[33] [  9  11  11  12 -26  -6  -5 -24   4  15  13   8  39   4 -19  -4 -12   8
   7 -25   6  -7  -3   3  15  -1  -1  12   8]
[33] [ -6  15  -9 -21  22   0  41  43   8 -37  -8   1   4  41  15 -19  -4 -38
  31   4   7   1  19 -15 -28  21  21  -1 -46]
[31] [ -8  16  -4 -25  10   5  30   8  10 -24  -1   9  16  26   4 -14  -8 -26
  22  -3   3  -2 -10 -17  -4   4   9   7 -30]
[30] [  1  15   1  -7   2   8   4  -3   2  -2  15  -6  19  -4 -16  -2  12 -11
   5  -1  -6  38  12 -24 -18  -2 -22  -7 -22]
[30] [  3   3  -1  -1   4  -3  13  -4  26  -1 -11  -7   7  18  33 -18  -3 -24
  17  -4   2 -37 -23 -17   7 -35  14  21 -11]
[33] [ 31 -27  65  21  12 -30   6  -2 -17  13  39  37   6 -16 -10  33 -39  75
 -23 -51  -8 -53 -58  52  34 -30 -38  44  13]
[30] [-41  -6 -45 -47 -14  36 -12 -37 -23  -5   9  12  -8 -27 -39   3   0  16
 -12  47 -14  82  11  20  34  68  -1 -46  18]
[33] [-12 -33  -2 -14  19 -51  -3  10 -16  -9 -12   2   0 -17   0  35  -9   7
   8   0 -27 -27  12 -18 -21 -25  12   0  30]
[26] [  0   0   7   6  24 -16   4  21 -23 -24   7  -3 -13 -25 -25  36  -5   6
 -27  -6   8  -2  24  -4 -14   5 -35  -8 -17]
[31] [ 19  -4  21  19   2 -16  -4 -13   8  19  29 -13  28 -22  -3   8  -1  12
  -3 -19 -13   3   0 -14   0 -40 -39  14 -13]
[33] [ 18 -11  23  25 -11   3 -10  -5 -17  18  33  13  -1 -19 -20  11 -19  53
 -25 -16   5   6  -3  54  32  25 -27   3   7]
[31] [-25  12 -45 -20  -8   9  -3 -15  17  -7 -26 -23   9   5   9 -18  17 -52
  20  30  -1  18  25 -45 -11  -2  25 -20  -3]
[31] [-10  -8  13 -18  19  -8   0   3 -21 -20 -19  26 -31  -6 -10  29  -4  15
 -20  -6   2 -32 -38   4  -2  -9   1   8  25]
[27] [ 27  -1  58  25  -2 -21   4  17 -39  -3  35  43   9  -4 -50  36 -34  69
 -27 -54  15 -22 -12  59  11  31 -31  19   8]
[30] [ -7  33   5 -19  27   6   9 -16  15 -26 -21  -9  -2 -10  -3  14  24 -50
 -14  -9   9 -20 -37 -79 -27 -69 -34  16 -27]
[26] [ 14 -27  10  18  -8 -15 -28   3  -4  38  11 -15   1 -17  10   4  21  27
   7   6 -34  31  20   3 -26 -16  -1  -9  30]
[26] [  0  -4  -8  -1   4 -17  15  46   9 -13 -34  -2  -9  49  37 -22   4 -30
  39   4   3 -30  21  -6 -37  10  62   3   3]
[30] [-16 -12 -10 -22 -25   4 -31 -59  -9  31  19   5  28 -37 -33  12   9  25
  -2  11 -35  56 -10 -12  14  -6 -15 -16  40]
[33] [  1   0  -9  19  -9 -34   4  12 -10  -9   9  -9  31  -5 -22  14 -24  -3
   6 -13  11 -13  58   2   0  23   2  -7  -7]
[27] [-22 -10 -44 -11 -21  50 -26 -50   5  25  11 -16 -20 -37   0 -17   7  13
 -23  51  -6  60  -1  28  59  32 -12 -33  12]
[27] [  6 -21  19 -14  16 -29   5  17  -4   6   7   5  13   5   9   9   9  10
  27  -7 -39  12  -3 -20 -41 -29   4   7   9]
[31] [ -3  20  -5  -3  -5  16  -8  -8  10   1 -18  -8  -3   7   2  -9  25 -27
   2   4   5   9  -6 -32 -21 -16   4  -3   1]
[33] [ 11  -9  -6  44 -38  -9 -27 -14 -16  26  22  -7  16 -25 -30   9 -24  37
 -21  -7  18   4  50  52  39  47  -6 -15  22]
[27] [ -6  12  -5   4 -21  10 -19 -26  -8   6  -5   5   4 -11 -26   6   2   4
 -16  -3  12   5  -2   1  13  11  -3  -7  20]
[27] [ -5  -4 -27   8  -9  -1  13  38   0 -12 -16  -6 -10  35  19 -24 -14 -14
  22  16  18  -7  49  33   1  61  51 -16  -6]
[30] [  9  23  12  21  21 -15  -6 -12  11 -13 -12 -25   0 -31  -6  29  15 -35
 -32 -20  19 -43  -8 -64 -18 -76 -50  18 -21]
[27] [ -6   9   7 -24  -3   8   7 -28   8   0   4  16  19   5  -6  -5  -2  -3
   8  -9  -9   1 -41 -17  10 -21  -3  14   2]
[26] [-12 -24 -11 -29  -1  -8  15   7  -1   1   6  15  10  20  14 -14 -15  13
  35  14 -27  16   0  22   7  27  36  -5  11]
[30] [-15   0 -19 -14 -29   0  -7  -9 -21   4  13  14  29   4 -39  -2 -11  16
  16   8  -7  51  42  23   5  67  21 -28  18]
[26] [-27  23 -29 -25   9   9  23 -11  11 -43 -34   6  -8  15   3  -3 -18 -47
  -5   6  35 -52 -20 -21  27   1  19   7 -16]
[31] [ 23   1  -3  43 -32   4 -17  11   9  37  21 -26  22   7   7 -28   9   8
  15   1   1  37  57  23  -7  28   6 -14  -5]
[33] [  17   66   47   -8    0   29    1  -64   17    5   39    4   61  -27
  -57   12   30  -22  -22  -48    2   41  -59  -87  -18  -81 -100   28
  -48]
[31] [-13 -46 -26  -9  -5 -54   0  20 -11   6   0  -7  24   2  11   6 -22  10
  42  16 -36   3  62  12 -11  25  48 -17  30]
[27] [  6  15  21  -7 -32  16  -8 -33  -3  21  16  30  32  13 -28 -11  -2  24
   8 -23  -3  21 -33  13  12  12   3  10  21]
[26] [-11  -8 -10 -25   2  10  10  -5   6   0   4   6   2  10  12 -15  -2  -1
  17  15 -16  20 -13   4   8   8  13  -3  -2]
[31] [  0  -2  -6  11  -5   8 -22 -23   4  16  -2 -15  -9 -26   0   6  13   1
 -19   9  -1   5  -4 -10   8 -22 -17  -5  12]
[26] [ 13   2  17  23 -20   1 -29  -5 -23  23  18   4   5 -21 -38  16  10  36
 -20 -11  -1  37  22  19 -11  23 -21 -14  22]
[33] [ -1  11   0   0 -27  10 -21 -38   1  23   9   2  27 -12 -24  -3  10   6
  -1  -5  -7  30  -5 -11   5  -3  -8  -5  19]
[27] [ -5  -3  18 -11  22  -7  11 -17 -19 -23  16  23  -7 -32 -30  39 -29  28
 -38 -17   8 -29 -38  13  36 -10 -45  14  -6]
[30] [-27   4 -23 -33 -18  -2  -2 -31  -1  -8 -22  18  18  10 -14  -1  -8 -15
  16   6  -1  -9 -14 -15  13  10  37  -3  31]
[31] [ -1  18   2   4  -3  47 -21 -26   4   6 -17   1 -44 -14   1  -3  25  -1
 -41  11  21   0 -49   1  17 -14 -20   0  10]
[27] [ -9  -4   0 -14   4 -19  33  29 -20 -37  -3  35   4  31 -14   6 -48  13
  11 -14  21 -40   8  46  23  60  34   5  -4]
[33] [ -9  -6   5 -28  20 -29  15  14 -15 -20   9   8  22  -3 -21  23  -3  -3
  17  -6 -25  19  17 -29 -35  -5  -8  -4  -8]
[26] [  7   0  20  11  22 -16  11  -8 -14 -17  32   3   7 -40 -31  39 -29  23
 -38 -23  11 -21  -6   8  30 -15 -64  12 -28]
[31] [ 26  22  29  30 -13  -8  -7  31  -8   7   0   2  13  25 -15  -3  18  -1
   9 -29  12   8  28  -5 -51  10   5   3  -2]
[27] [  5 -11  23  -8  29 -31  24  27 -11 -23   6  15   2   5  -1  23 -19  10
   4 -21  -7 -33 -10  -1 -13 -16  -8  18 -12]
[30] [-14  -9   0 -16 -14  -8 -18 -13 -26   1 -15  27  -6  -3 -27  19  -2  24
  -5  -1  -6   0 -11  14  -1  22  24  -8  51]
[30] [ 39  -2  57  29  -7 -31  -2  33  -4  24  12  15  26  31   3  -2   9  25
  27 -47 -16 -12  -2   3 -54 -23  10  26  13]
[26] [ -7  18  -9  -4  -6  16  -3  -8   2  -7 -14   1  -6   5  -7  -5   8 -16
  -7   4  16   1  -4  -9   1   8   5  -4   0]
[26] [-39 -37 -46 -47  -3 -12  -4 -22   1   0 -21   3  -2  -3  19  -4  -8  -6
  28  41 -34   7   0  -3  17  10  51 -18  42]
[ -2  12   0  -4  16 -18  10   4   0 -19   0 -10  16 -10 -13  17   2 -25
  -1  -9   1  -6  16 -42 -22 -24 -21   2 -22]	[33]
[  5 -33  12  -1 -25  -1 -22  -3 -24  36  23  23   2  -1 -13  -2  -4  64
  10   5 -32  47   4  59   6  46  20 -14  48]	[30]
[ 10 -45 -11  33 -17  11 -39 -27 -14  53  55 -27  -9 -69  -9  10  -6  70
 -35  31 -27  70  38  64  51  29 -50 -32  15]	[30]
[ 26   1  34  31  32  -7   0  30   3  -4  -4 -13 -36 -11  21  18  14   1
 -29 -18  12 -40 -19 -10 -23 -51 -36  21 -19]	[30]
[  4  -2  36 -20  22  -6  10   7  -9 -12  -7  32 -15  10   0  17   2  16
  -4 -22 -10 -28 -60  -5 -16 -31  -5  25  11]	[31]
[  0 -12  17 -14  10 -17   9   4 -12  -6  12  19   8  -1 -11  16 -13  21
   4 -12 -15  -3 -14   7  -2  -3  -5   8   6]	[27]
[-18   7 -23 -11  -2   4  -2 -26  11 -11 -23  -4  -4  -6   5   1  -5 -26
  -8   9  14 -32 -17 -20  24 -17   9   3   7]	[26]
[ 18   1  18  30 -53  17 -33 -45 -14  48  42  17  33 -20 -44  -3 -14  62
 -18 -20   3  38   0  59  47  41 -19  -4  32]	[33]
[-18 -26 -36  -3 -10   8 -27   0  -6  14 -25 -13 -37  -9  19  -5  14   4
  -2  42 -10  16  22  18   4  25  37 -29  41]	[33]
[ -6  -3 -20   3 -46  -6 -18  14 -13  19 -15  10  20  38 -11 -24   5   5
  41   9  -5  35  56  27 -24  73  74 -27  45]	[27]
[ 24  52  23  33  -9  24  -7  -1   8   1   5 -12  11   2 -25  -4  26 -24
 -22 -28  35  11   6 -31 -26 -15 -41   6 -35]	[31]
[-17  12 -18 -10 -65  33 -21 -44 -22  19   8  40  23  15 -52 -19 -23  38
   1   2  18  39   3  67  55 101  40 -22  48]	[27]
[-17  -7 -19 -36   8  -1  26   0  16 -12  -2   4  16  22  22 -20 -10 -21
  36  15 -18   5  -9 -12   5   0  27   2 -13]	[31]
[  5 -25  13  -1  21  -1 -16 -16  -8  18  27 -10 -15 -51  -4  27  12  33
 -27   9 -31  30 -17  -3   3 -37 -54  -4   3]	[27]
[ -7 -18 -14  12 -31 -25 -22 -27  -7  19  -4   3  21 -11 -12   9 -22  18
   3  -4   0 -25  16  19  29  12  26  -2  47]	[30]
[ -1  14 -11  16 -24  21  -1  -3  -9  -6   0  12  -6  10 -19  -9 -22  12
 -17  -2  38  -9  13  50  41  63  12  -8   0]	[27]
[-19  -7 -45  -3  -2 -16   7  28  10 -18 -40 -21  -9  26  31 -17  -3 -44
  29  27  10 -25  50 -10 -13  24  61 -16   4]	[33]
[-14  26  -3 -33   3  52  15 -44   2 -12  30  17   6 -18 -30  -5  -6   6
 -25   8   7  46 -47   4  47  14 -50  -3 -35]	[26]
[ -3   8  -3 -10   6   5  20   7   8 -16  -6   6   1  20  10 -12  -9 -15
  10  -2  10 -16 -11   0   7   5  12   8 -17]	[26]
[  8  -9 -10  24  -4   6 -35  -2   7  32  -3 -40 -15 -28  15  -2  41  -7
  -8  24 -18  40  31 -24 -31 -26 -15 -20  11]	[27]
[ 15  18   7  38 -14 -10  -5 -11   0   3  18 -14  27 -19 -26  11 -16  -1
 -21 -25  28 -19  29   1  19  -1 -33   6 -19]	[33]
[  0  36 -13   0  24  18  18  -8  25 -21  13 -38  15 -21  -2  -3  18 -56
 -12   6  13  24  16 -66 -12 -41 -61  -2 -74]	[30]
[-26  -2 -22 -29   0  15  -7 -22 -10 -12 -15  11 -19 -12 -13   9   0  -1
 -13  21   0   9 -17   0  18  15   7 -14  20]	[30]
[-12   5 -30  -6 -43  40 -26 -27   4  30  -6  -1   1  12  -3 -35  20   2
  14  30  -3  59  13  20  12  50  36 -29  30]	[33]

<33> [ 58 -43 -15  16   0  16  36  20  -1  30  24  -5  12 -49  -4 -21  -3  26
 -35 -14 -16   1   2  17  25   7  19  20 -31]
<39> [ 14  -5  -4   8  -1  -1  29  21  -1  12   6  -9   1  -5  12  -4   0  10
 -16 -33 -10  -2   7  17   0  -5 -10   7   0]
<39> [-66  36 -13   1  19 -19 -38 -16 -15  35  24 -19  -9  -6  32 -11  20 -23
  -6  -5  -9 -43 -12 -41 -19  -3 -36 -10  35]
<40> [ 38  -2   7 -12 -34   7  54   4  14 -50 -47  18  -9  70  -6  24 -42  -5
  18  16  45  44  33  32 -28  -6   7  14  16]
<31> [  0  -3   7  19 -20  -8 -41 -18 -18 -13   8  18 -32 -31   5 -16  31 -14
  -5  22  -3   9   5  28  37  -2  12   1  10]
<33> [-19   5  12  19 -18 -22 -27 -25   2 -18 -23  27 -31 -20  24  11   9 -22
  19  12  25  16  25  23   8  -5  30 -42  32]
<40> [  2 -44  21 -12  25  20 -39  -9   2 -12   9  13  21   2 -37  10  39   9
  11  39 -14  29   4 -25 -23  26  56   4 -27]
<33> [-33  13   2  -2  -2 -12 -18  -4  21  -2 -27  14  -8   1  16  26 -16 -28
  28  17  22   1  10 -22 -17   3  31 -48  23]
<31> [-30   4  -9  20  10 -15 -45 -15 -36  -8   2  10   1  13   6  -4  52  -1
   8 -24 -25  12  -3  -2 -19  17 -12   6  14]
<33> [ -5  -8   6 -27  20  10  35  31  35 -45 -28 -23   6  46 -12   4 -44  26
   0 -12  18  34   1 -13 -33  10 -17   3  19]
<31> [ 37  18   2  22 -26 -11   8 -51 -44 -14  -6   9  12  32   5  -9  12  16
   1 -20  17   4   3  40  -1  -9 -27  23  -3]
<39> [ -8 -32 -35  11   5 -17   2 -33  -7 -25 -27  49 -18 -22 -17   4   2   5
  31  14  15  29  23  16  11  17  -8   3   4]
<31> [ 11  48  -4  18 -29 -13  10   8 -14   7  -1 -21  -7   1  28 -15 -19  -3
 -16 -42  -1 -27 -22  26  32 -22 -41  -3  11]
<40> [ 25  -5  24   4 -25  16 -30  29  10 -14  -7  11  -3 -11 -16  12  10 -17
   6  23 -16  18 -10  13  32   2  59 -15 -26]
<31> [-54   5   8 -31  20 -12  41  28  46  -1  -7  -4 -36  -2  15  18 -26 -13
   8  -5  13 -11  30  -1 -14 -23 -28 -19  34]
<39> [-15 -19  23 -16  27   3 -15 -27  16 -10   0   0  13   2 -12   8   5  14
  11  23  18  12  10 -22 -28   8  26 -19   1]
<40> [ 35 -19  10  -7  17  10  34 -21   7   9  21 -26  22 -19  -7 -25 -23  44
 -28  -5  17  -9  -4   4   6  -5 -15  13 -16]
<39> [-50  -8  18   7  50 -12 -56 -28 -12   6  -2 -14  46  29  15  16  49  16
  15 -28  -7  16   1 -56 -88  35  40 -42  21]
<31> [-22   2  -7   4  -5 -12 -13 -11  28   7 -27  20 -11 -32  17  20 -31 -26
  26  29  31  -3  10 -21   4   4  43 -58  18]
<39> [ -6 -28 -37  16  19 -12   1 -19 -14   3  -3  20   2 -27  -5 -10  10  17
   6 -12  -5  10   6  -2   2  20 -15   8   0]
<33> [ -6   8   1  15 -26 -14  -1   0 -14   0  -9  30 -29   3  15  16  26 -30
  14  -4  -4   4  26  36   6 -13   5  -1  12]
<33> [ 27  -5  20  13 -17   7 -11  10 -30  -9  20   1  -6  13  -7 -10  50   4
 -17 -16 -31  13   3  41  12  -7   0  35 -15]
<39> [ 45   8 -17  -1 -43  19  -1   8  -2  -8  -1  14 -18 -17 -25 -13 -31 -21
  -3  53   4  -8 -22  14  66  -8   0  29 -28]
<31> [ -8   6  -8  -5  19  -2 -17 -32  -5 -10  -5  -7  25   6 -15  -8 -12  22
  10   3  10  -3 -23 -26  -5  13 -18  -3  -7]
<39> [ 37  28 -42  45 -62   6 -41  41 -40  34   3  16  -9 -27  15  -8  15 -53
 -10   2 -43 -19 -37   7  60   8  27  11 -21]
<33> [ -2  13 -27 -15 -21   1  30   8  17  19  -9  23 -22 -15  -7  15 -41 -35
  19  39  13 -29   3  -3  31 -18 -13   3 -11]
<31> [ 45 -35  51  10   3  15 -24  13  16 -64   5 -28  -9 -32 -15 -42   6  57
 -41 -10   1  56 -12  45  44   9  26  -2   1]
<40> [-47 -16 -48  -3  42 -14 -15 -33  -9   4 -11  16  16   0 -12   1   1   9
  27   5   3   1  -4 -51 -34  32 -27   0  10]
<31> [-65  26  -4 -10   9 -19 -23   4  12   1   9  -2 -43 -27  13  -8   2 -23
   4   7  -6 -26  -4  -5  27 -16 -42 -12  30]
<39> [-21  58 -23 -25 -34   7  13  41  16  22  -1  -5 -27  15   1  12 -46 -59
   9  34  -6 -52 -26 -21  35 -28 -38  12  -2]
<40> [-31  14  -4   6  -3 -11 -19  12  -5   5 -11  11  -7  14  15  19  19 -27
  17 -10 -12   0   6  -9 -20   4  10 -17  16]
<33> [ 27   0  11 -16  -4  22   9  16  -3 -14  15 -16   8  20 -28 -13  -2  15
 -15   7 -15   1 -19   7  17  -5 -19  40 -27]
<31> [ 13   3  26 -20  -7  13  23  19  41  12  -9  -6   9  -1   0  26 -36 -13
   8  22  20 -10   6 -11  -4 -14  46 -34 -13]
<39> [ 38 -18 -22  31 -32  -9  -1 -41 -37 -42 -26  35 -17  15  -1 -14   9   7
   5  10  26  46  22  45   7  15  -5  28  19]
<40> [ 23  -8  31  -9 -11   9  12  -6   8 -24  -9   2   0  28  -6  10  -2   4
   2  15  20  23  19  19 -16  -7  24   1   1]
<39> [-45  10   6  16  14 -15 -67   0 -10   8  -3  12   8 -21   4  16  47 -15
  24 -18 -33  -3 -15 -18   1  14  31 -42  -5]
<31> [ 19 -31  39 -17  -5  14   6   3  44 -19  -6   9 -18 -30 -12  10 -20  -2
   1  51  29  21  24  13  18  -9  60 -27  -4]
<33> [ -8 -19 -17  18 -12 -17  37  37   3 -18 -13  15 -53 -10  28  -6   8  -6
 -14 -35  -5  31  42  51   4  -5 -23  12  45]
<33> [ 35 -27  14 -20   5  23  28   8   0 -34  16 -15  -4  25 -32 -24   0  33
 -26  13   0  27   4  21   3  -1 -26  58 -11]
<40> [ 78 -35  -2  -4 -28  37  38  47   6 -21 -11   9  11  25 -35   5 -16   6
 -10  18 -10  40   3  23  11  11  37  41 -39]
<39> [ 14 -22   2   5  19  13 -27  -5  -3  20  26 -13  24 -39 -12 -18  14  19
 -17   8 -17  -7 -21 -22  13  16  26  -2 -27]
<40> [-19 -34 -26  21  46  13 -77  41  11  23  21 -33  30 -79  -2 -35  11  23
 -29 -11 -47   6 -56 -73  19  57  48 -34 -10]
<40> [-40 -28   5  -5  57   2 -45  -9  16  -4  12 -31  20 -18   5 -21   8  30
 -17   3   3  17 -11 -61 -41  37  20 -25  28]
<40> [  3   4 -38  -5  19  -6  48 -10  10  24   1 -17  17 -20   3 -15 -52  27
  -7 -23  16 -30 -15 -17   8  -2 -53   4  -4]
<31> [  0  16  18  10 -15  -2 -21  22  -5  -7  14 -15 -22 -16  11 -18  17  -4
 -22 -16 -21  -3 -12  26  35 -12  -9   2   7]
<40> [-17 -32 -19 -10  29  14 -20  19   8 -14  -1  -3   7   7 -20  -7   5   8
  -1  20 -12  28  -6 -42 -25  35  11  14   6]
<33> [  1  -2   1  11 -24  -3 -19 -14 -21  23  16  32 -24 -16   5  10  40 -39
   7  33  -9 -12  22  19  13 -12  24  10  -6]
<33> [  1   8  -3 -10  -8   4  -1  -8  18   6 -10   8   2 -12  -8  11 -31 -16
  16  35  19 -14  -7 -17  15  -4  17 -19 -11]
[ 27  12  11 -28 -13  15  58  25  21 -26 -17 -14   4  54 -16  10 -46  10
   0  -4  17   8   1  15  -9 -17 -27  24  -7]	<39>
[ 53 -26  33  16 -23   5  19   1 -11 -40   7   0 -26  -3   0 -25  22  28
 -33 -14   4  42  26  76  25 -12   1  30   7]	<31>
[ 25  19   6   2 -34  16 -10  27   2  18  11  -6  -7 -10   4  -1 -10 -30
 -12  25 -10 -20 -17   1  33 -12  24   2 -15]	<39>
[-13   3 -41  48  -8 -28 -49 -37 -48   7 -21  38  11 -15  15   4  38 -10
  28 -26 -13  10  -6   0  -1  28  11 -19   5]	<40>
[-40  26 -19   5 -11 -20  -9   0  -5  14   0  14 -35 -16  21   3   5 -34
  10   1  -4 -24   6   5  17 -14 -29  -7  24]	<39>
[  3 -13  49 -19  14  23 -27  22  13 -42  -8 -22  23  61 -17  12  21  14
  -2   6  -4  46  -1 -18 -52  18  46  -2   3]	<33>
[-34  36 -40  35 -19 -35 -34 -54 -60  24 -16  40   3  27  29  19  41 -38
  38 -16  -1 -18   9  -4 -30   7 -18  -5  20]	<31>
[-39  -2 -37  16   5 -24 -40 -37 -20   4   6  33 -34 -58  -3 -18  19 -13
  15  21  -6 -14  -4   3  47   5 -32   1   9]	<39>
[ 42 -18  24 -14   2  18  44  13  33 -17 -17 -21  25  24  -3   8 -46  27
 -10  -1  33  24  10  -1 -27   2  33 -14  -3]	<40>
[-17  -5 -57  18  25 -20  12 -23 -12  -1 -30   4  26   8  11  -4 -27  24
  16 -37  16  10  -7 -32 -34  33 -32 -10  21]	<31>
[-10  20  37 -38 -12  17  -3  33  44  -9  10  -9 -29 -19 -23   8 -26 -23
   3  47  -3 -23 -15   4  54 -33   5  -9 -20]	<40>
[ 41  21  50 -36 -35  33   5  -1  28 -12  19 -25 -15  12 -15  -9 -41 -18
 -23  82  36 -19 -10   4  33 -34  20  15 -12]	<39>
[-30  13 -42  17  28 -21 -16 -21  -2  34   8 -16  15 -63  15 -26 -25  20
  -5 -30  -3 -40 -37 -35  29  11 -39 -29   3]	<40>
[-39  43   6  21 -11 -27 -46 -27 -46  12   5  15  -4  21  21  12  61 -26
  20 -31 -25 -21  -2  14 -10 -12 -20  -7  10]	<33>
[  7 -31  20   8  -3   8 -22   9 -12  -4  19   7 -18  -2   4  -5  51  -8
 -18  16 -15  27  26  15 -15   8  38  16  11]	<33>
[ -9  29   6 -14  -7  -3   7 -32  -9  23  -5  13  23  40  -2  33  -1 -23
  32  16  14 -30   5 -18 -32 -15   2  -7 -16]	<31>
[ 12  12 -32   1 -19  -3  22   1   2   8 -25  31   6  -7 -18  22 -30 -16
  34   5   0 -15 -11   5  31  -5  -7  -5 -32]	<40>
[ -3  -3   1 -11  11   0  26  25  42 -15 -10 -23 -14 -29   6 -14 -52  20
 -15  -9  18   2  -7   0  24  -5 -14 -22  16]	<31>
